z670: [-4.54 -3.91  3.55  2.27 -5.95 -2.35  3.31  1.87  3.95  0.88 -0.17 -3.13
 -2.15  0.29  2.53  2.42 -6.56 -0.99 -5.04 -3.53 -3.28 -2.82  1.79 -4.64
 -4.14  2.67]
z545: [-3.28 -4.27  4.16  1.62 -2.02  1.06 -1.40  0.67  4.02  2.18 -4.12 -2.87
  2.04 -2.45  3.30 -2.77  0.21 -2.29  1.46  7.64 -1.21 -1.32  3.76  3.93
  5.46 -2.16]
z65: [ 7.64 -1.18 -1.32 -0.93  2.46 -2.61  0.81 -0.53 -1.92 -3.28 -4.27  4.16
  1.62 -2.00  1.06 -1.40  0.67 -2.08 -8.85  6.41 -0.58  5.09  4.87 -5.41
  2.41  1.47]
z814: [ 2.69 -2.25 -0.14 -3.64 -8.90 -1.00  0.02  2.63  3.42 -1.38  1.22 -1.56
 -1.19 -1.25 -0.01 -2.35  0.72 -2.58 -2.00 -0.50 -3.36 -0.89  7.67  0.39
  2.25  1.50]
z980: [ 7.33 -0.83  4.19 -0.93 -2.35 -2.61  0.81 -0.53 -1.92 -3.28 -4.27  4.16
  1.62 -2.00  1.06 -1.40  0.67 -2.08 -8.85  6.41 -0.58  5.09  4.87 -5.41
  2.41  1.47]
z302: [-2.73 -4.65 -1.70 -1.64 -6.10 -0.16  6.01  9.00 -3.26  3.11 -1.28 -3.51
  1.05  5.16 -3.72  5.20 -5.96  0.41 -3.59 -1.68  2.40 -5.47 -5.17 -0.27
  3.72  2.24]
asked: [-2.87  2.04 -2.45  3.30 -2.77  0.21 -2.29  1.46  7.64 -1.21 -1.32  3.76] -> z545
back: [-1.32 -1.21  7.64] -> z545
asked: [ 7.33 -0.83  4.19 -0.93 -2.35 -2.61  0.81 -0.53 -1.92 -3.28 -4.27  4.16
  1.62 -2.00  1.06 -1.40  0.67 -2.08 -8.85  6.41 -0.58  5.09  4.87 -5.41
  2.41  1.47] -> z980
asked: [ 7.64 -1.18 -1.32 -0.93  2.46 -2.61  0.81 -0.53 -1.92 -3.28 -4.27  4.16
  1.62 -2.00  1.06 -1.40  0.67 -2.08 -8.85  6.41 -0.58  5.09  4.87 -5.41
  2.41  1.47] -> z65
back: [ 1.05 -3.51 -1.28  3.11] -> z302

